Below is a small trained network, with its code and all its weights. Each question gives an input and a target symbol and asks what happens when units are switched off, that is, made to give their printed mean instead of their output.

import numpy as np


def w(rows, s, z=0):
    codes = np.array(rows[::2]) - 128.0
    scale = np.full(codes.shape[1], s)
    scale[-1] = z or s
    return codes * scale


def f(y):
    return np.maximum(y, 0)


def softmax(a):
    e = np.exp(a - a.max(-1, keepdims=True))
    return e / e.sum(-1, keepdims=True)


def log_softmax(a):
    a = a - a.max(-1, keepdims=True)
    return a - np.log(np.exp(a).sum(-1, keepdims=True))


def net(x, mask):
    ids = ['αβγδεζηθλμπστφψω'.index(c) for c in x.split()]
    T = len(ids)
    res = E[ids] + P[:T]
    u = 0
    for l in range(3):
        r = res
        for j in range(2):
            rows = slice(3 * j, 3 * j + 3)
            q, k, v = (r @ M[l][rows].T for M in (Q, K, V))
            z = softmax(np.where(np.tri(T) > 0, q @ k.T / 3**0.5, -1e9)) @ v
            o = O[l][rows]
            res = res + np.where(mask[u + j], z, o[:, -1]) @ o[:, :-1]
        u += 2
        y = f(res @ A[l][:, :-1].T + A[l][:, -1])
        res = res + np.where(mask[u : u + 4], y, B[l][:, -1]) @ B[l][:, :-1]
        u += 4
    return log_softmax(res[-1] @ U[:, :-1].T + U[:, -1])


Q, K, V, O, A, B = {}, {}, {}, {}, {}, {}
E = w([
[141,93,154,170,201,198,154,111],'α',
[163,179,184,103,139,187,144,171],'β',
[105,168,115,192,154,214,207,165],'γ',
[131,144,163,217,152,108,145,203],'δ',
[86,146,154,116,134,253,137,130],'ε',
[45,169,44,72,164,127,170,178],'ζ',
[157,184,105,137,138,157,66,131],'η',
[171,61,173,75,10,76,146,122],'θ',
[90,107,104,66,194,142,56,141],'λ',
[139,202,78,187,144,104,131,122],'μ',
[161,115,105,199,59,142,125,18],'π',
[143,240,108,96,118,157,125,138],'σ',
[99,114,106,219,169,182,136,114],'τ',
[88,177,94,143,111,234,80,105],'φ',
[212,169,106,164,159,127,141,140],'ψ',
[78,152,156,188,106,65,78,69],'ω',
],0.018)
P = w([
[157,245,187,169,255,176,135,160],'0',
[133,223,197,181,215,156,117,171],'1',
[130,230,191,160,213,135,118,151],'2',
[123,216,194,158,197,131,123,141],'3',
[121,209,182,152,210,112,119,132],'4',
[118,204,178,152,202,102,117,133],'5',
[117,190,174,151,196,88,125,131],'6',
[108,176,169,156,184,88,113,141],'7',
[117,176,165,140,178,72,109,130],'8',
[102,164,154,152,175,69,110,135],'9',
[93,150,149,159,162,61,102,135],'10',
[97,145,134,167,142,53,97,145],'11',
[100,132,136,167,136,46,90,155],'12',
[107,130,127,181,133,55,77,181],'13',
],0.0047)
Q[0] = w([
[124,56,165,98,85,93,156,62],'L0H1',
[40,23,91,125,181,123,159,48],'L0H1',
[142,115,106,123,132,72,68,94],'L0H1',
[151,91,175,126,105,155,139,98],'L0H2',
[130,123,147,155,146,158,105,105],'L0H2',
[96,45,254,45,92,115,204,132],'L0H2',
],0.0094)
K[0] = w([
[173,183,115,153,181,208,112,134],'L0H1',
[47,123,80,154,255,202,121,193],'L0H1',
[161,151,52,84,125,67,92,157],'L0H1',
[223,140,127,154,118,179,146,92],'L0H2',
[101,49,131,158,67,164,95,66],'L0H2',
[171,194,128,206,179,188,147,105],'L0H2',
],0.009)
V[0] = w([
[138,188,127,138,100,99,105,89],'L0H1',
[185,87,95,31,84,77,127,249],'L0H1',
[175,95,171,141,78,162,151,72],'L0H1',
[132,42,75,87,86,81,176,126],'L0H2',
[163,159,73,136,173,112,172,195],'L0H2',
[253,108,176,177,65,178,182,72],'L0H2',
],0.0057)
O[0] = w([
[153,108,137,105,254,101,183,36,173],'L0H1',
[207,214,71,42,58,61,141,145,23],'L0H1',
[199,123,91,222,60,189,154,170,83],'L0H1',
[71,67,39,115,57,130,66,133,8],'L0H2',
[165,116,66,152,114,139,187,153,166],'L0H2',
[239,223,49,153,66,34,92,156,2],'L0H2',
],0.0056)
A[0] = w([
[137,241,187,188,83,50,253,166,84],'L0N1',
[189,119,76,142,23,65,149,169,161],'L0N2',
[160,109,251,170,90,62,105,87,254],'L0N3',
[123,137,99,65,153,82,4,137,114],'L0N4',
],0.0057,0.0036)
B[0] = w([
[123,112,53,96,196,115,147,183,224],'L0N1',
[102,113,175,107,218,127,177,85,166],'L0N2',
[120,122,158,130,97,101,254,89,254],'L0N3',
[98,113,233,139,145,60,77,113,197],'L0N4',
],0.0093,0.0032)
Q[1] = w([
[47,105,183,192,150,109,99,130],'L1H1',
[190,147,102,75,133,106,162,158],'L1H1',
[216,114,7,123,22,148,67,169],'L1H1',
[22,160,162,112,132,147,127,126],'L1H2',
[2,75,142,29,207,99,129,159],'L1H2',
[148,132,38,25,115,193,105,162],'L1H2',
],0.0067)
K[1] = w([
[88,85,82,161,104,90,133,96],'L1H1',
[202,134,109,110,145,94,165,180],'L1H1',
[171,203,97,190,187,232,140,186],'L1H1',
[3,142,121,116,123,97,76,122],'L1H2',
[48,103,128,43,175,65,102,197],'L1H2',
[154,217,103,104,246,215,89,176],'L1H2',
],0.0066)
V[1] = w([
[210,199,98,137,145,227,145,163],'L1H1',
[53,154,163,135,184,124,125,88],'L1H1',
[118,93,137,108,87,86,133,80],'L1H1',
[200,132,162,102,116,181,239,127],'L1H2',
[115,203,115,146,140,182,94,49],'L1H2',
[198,2,98,80,67,141,131,85],'L1H2',
],0.0057)
O[1] = w([
[203,147,130,139,85,154,66,137,84],'L1H1',
[80,179,121,162,190,125,119,132,251],'L1H1',
[99,84,129,84,112,124,156,102,112],'L1H1',
[138,157,104,119,175,190,128,116,127],'L1H2',
[117,193,117,186,47,166,116,179,156],'L1H2',
[101,83,130,92,148,131,122,2,17],'L1H2',
],0.0088,0.011)
A[1] = w([
[127,172,129,85,140,150,23,139,156],'L1N1',
[197,119,144,222,116,55,116,124,180],'L1N2',
[121,164,2,155,133,141,175,114,140],'L1N3',
[144,127,65,142,118,126,142,43,253],'L1N4',
],0.0082,0.0026)
B[1] = w([
[86,219,178,137,99,77,86,176,248],'L1N1',
[152,171,158,198,204,96,122,43,202],'L1N2',
[93,73,2,176,81,105,24,104,253],'L1N3',
[23,161,136,52,131,176,94,135,157],'L1N4',
],0.0069,0.0056)
Q[2] = w([
[53,214,173,162,247,113,164,145],'L2H1',
[23,76,125,198,241,198,111,230],'L2H1',
[122,135,151,87,150,25,55,107],'L2H1',
[99,47,147,3,217,112,43,188],'L2H2',
[203,74,43,43,16,88,33,73],'L2H2',
[72,170,81,70,213,179,154,194],'L2H2',
],0.0055)
K[2] = w([
[11,117,142,145,68,34,141,118],'L2H1',
[140,2,123,29,75,99,129,103],'L2H1',
[112,147,110,132,185,133,102,156],'L2H1',
[115,101,154,148,106,127,108,208],'L2H2',
[210,198,101,207,167,188,97,162],'L2H2',
[78,126,97,88,78,122,154,159],'L2H2',
],0.0083)
V[2] = w([
[74,191,70,134,135,200,95,58],'L2H1',
[202,78,116,134,168,159,176,166],'L2H1',
[124,85,129,48,140,177,85,178],'L2H1',
[166,144,219,160,132,62,95,83],'L2H2',
[144,217,118,129,93,187,254,109],'L2H2',
[161,95,180,111,143,154,80,97],'L2H2',
],0.0082)
O[2] = w([
[149,88,112,110,47,152,126,72,203],'L2H1',
[137,129,209,170,154,81,120,165,11],'L2H1',
[159,193,143,199,95,144,213,136,70],'L2H1',
[94,165,78,37,201,187,88,115,147],'L2H2',
[130,48,224,66,160,111,50,181,104],'L2H2',
[124,181,136,156,186,254,135,134,56],'L2H2',
],0.0084,0.012)
A[2] = w([
[207,80,144,56,150,154,163,73,28],'L2N1',
[246,115,141,67,194,159,114,133,255],'L2N2',
[132,99,87,209,142,145,172,67,20],'L2N3',
[232,59,129,128,112,133,106,254,108],'L2N4',
],0.0072,0.0053)
B[2] = w([
[36,254,105,147,63,99,108,173,158],'L2N1',
[190,117,146,142,100,110,231,27,239],'L2N2',
[103,149,177,31,129,90,63,160,254],'L2N3',
[163,93,54,102,112,220,221,182,208],'L2N4',
],0.0086,0.0065)
U = w([
[134,104,166,180,162,166,168,67,160],'α',
[157,116,120,94,128,146,178,126,111],'β',
[121,93,80,174,142,170,128,158,71],'γ',
[147,108,114,144,181,97,169,139,84],'δ',
[104,135,200,118,113,186,134,176,140],'ε',
[112,124,146,187,72,88,153,131,254],'ζ',
[172,199,198,114,144,95,81,100,198],'η',
[129,145,153,80,105,118,171,108,76],'θ',
[87,175,102,164,163,151,153,122,153],'λ',
[141,133,59,194,155,70,74,110,9],'μ',
[119,91,88,124,82,176,123,71,191],'π',
[147,166,95,48,90,95,104,203,48],'σ',
[95,104,152,254,168,164,70,105,100],'τ',
[80,166,165,144,86,148,46,172,21],'φ',
[172,114,77,157,145,113,161,65,114],'ψ',
[108,98,126,70,174,115,113,154,88],'ω',
],0.0081,0.0063)

Each question gives the input, a string of symbols that net reads in full, and the target symbol t.
The units are the heads (3 rows each of Q, K, V and O) and the neurons (one row each of A and B). Each row of codes is followed by its name. A weight is (code - 128) times the scale printed after its matrix; where a second scale follows, it is the last column's (O, A, B and U).
mask holds one flag per unit, layer by layer, with each layer's heads first. A switched-off unit (its flag False) gives its mean, the last column of its rows in O or B, instead of its output. The means were averaged over made-up inputs and are rounded, as every weight is.
A unit's drop is (log p(t) with every unit on - log p(t) with that unit switched off) / (log p(t) with every unit on - log p(t) with every unit switched off).
The circuit of an input: a set's keep is (log p(t) with only the set's units on - log p(t) with every unit switched off) / (log p(t) with every unit on - log p(t) with every unit switched off). Starting from the 12 units with the biggest drops (on a tie, the unit counted first), units are removed one at a time, each time the one whose removal leaves the highest keep (on an exact tie, the one counted first), for as long as the keep stays at least 0.8.
units of the circuit, in order: the units of the circuit, biggest drop first
most important unit: the unit with the biggest drop
top k neurons: the k neurons with the biggest drops, biggest first
k most important neurons of layer l: the k neurons of layer l with the biggest drops, biggest first
heads that matter: for each layer, one digit per head in row order, 1 if its drop is at least 0.15 and else 0, layers parted by /
input λ ε φ η λ η η θ φ λ μ, target μ: top 2 neurons => (L0N1 L1N3)
input η α λ η μ τ η τ σ μ τ, target λ: units of the circuit, in order => (L2H2 L0N4 L1H2)
input λ λ λ τ, target λ: units of the circuit, in order => (L2H2 L0N4 L0H1)
input η ε β τ θ θ, target θ: top 2 neurons => (L2N1 L2N2)
input ε η λ μ τ ω η δ ψ η ε σ ε γ, target ω: units of the circuit, in order => (L0N3 L2H2 L2H1)
input ψ σ λ λ σ ψ, target λ: units of the circuit, in order => (L2H2 L0N4 L1H2)
input η η ω, target ω: units of the circuit, in order => (L2H2 L2H1 L0N3)
input η β η μ τ φ η μ μ η ψ τ γ μ, target μ: top 2 neurons => (L1N3 L1N2)
input η φ α σ ζ φ, target ζ: units of the circuit, in order => (L2H2 L0H2)
input η σ τ ε ω ψ ε η λ, target λ: heads that matter => 00 / 01 / 01
input η ε η η σ δ τ, target τ: most important unit => L0N1
input τ γ π ε ε, target π: heads that matter => 01 / 01 / 10
input η η η λ λ γ τ η λ α φ, target λ: units of the circuit, in order => (L2H2 L0N4 L2H1)
input τ λ η ψ φ φ σ τ ζ η δ δ η, target ζ: units of the circuit, in order => (L2H2 L0H2)
input η μ ζ η μ δ π λ σ, target λ: units of the circuit, in order => (L0N4 L2H2 L1H2)
input α τ σ σ, target σ: top 2 neurons => (L0N1 L1N1)
input η η α η μ σ η τ σ π ε, target π: units of the circuit, in order => (L2H1 L1H2 L1N4)
input ε η λ η ζ β θ, target θ: most important unit => L0N3
input η λ ζ σ η δ, target ζ: heads that matter => 01 / 00 / 01
input σ μ ζ ζ π σ η ω σ μ, target ω: heads that matter => 00 / 10 / 11
input λ η μ σ, target λ: units of the circuit, in order => (L2H2 L0N4 L0H1)
input ε π ω η η η τ η σ γ η γ φ, target ω: heads that matter => 01 / 10 / 11
input η ψ τ ε α η, target η: heads that matter => 01 / 10 / 00
input σ π σ η η, target π: heads that matter => 10 / 01 / 10
input α α η τ η η α ζ γ δ λ φ, target λ: most important unit => L0N4
input η η η α λ η μ η η η η ε, target λ: units of the circuit, in order => (L2H2 L0N4 L2H1)
input η σ σ λ σ μ η φ π, target π: 2 most important neurons of layer 1 => (L1N4 L1N3)
input σ τ σ τ μ ε σ, target σ: most important unit => L1H2
input η μ σ ζ ω η η σ, target ω: heads that matter => 00 / 10 / 01
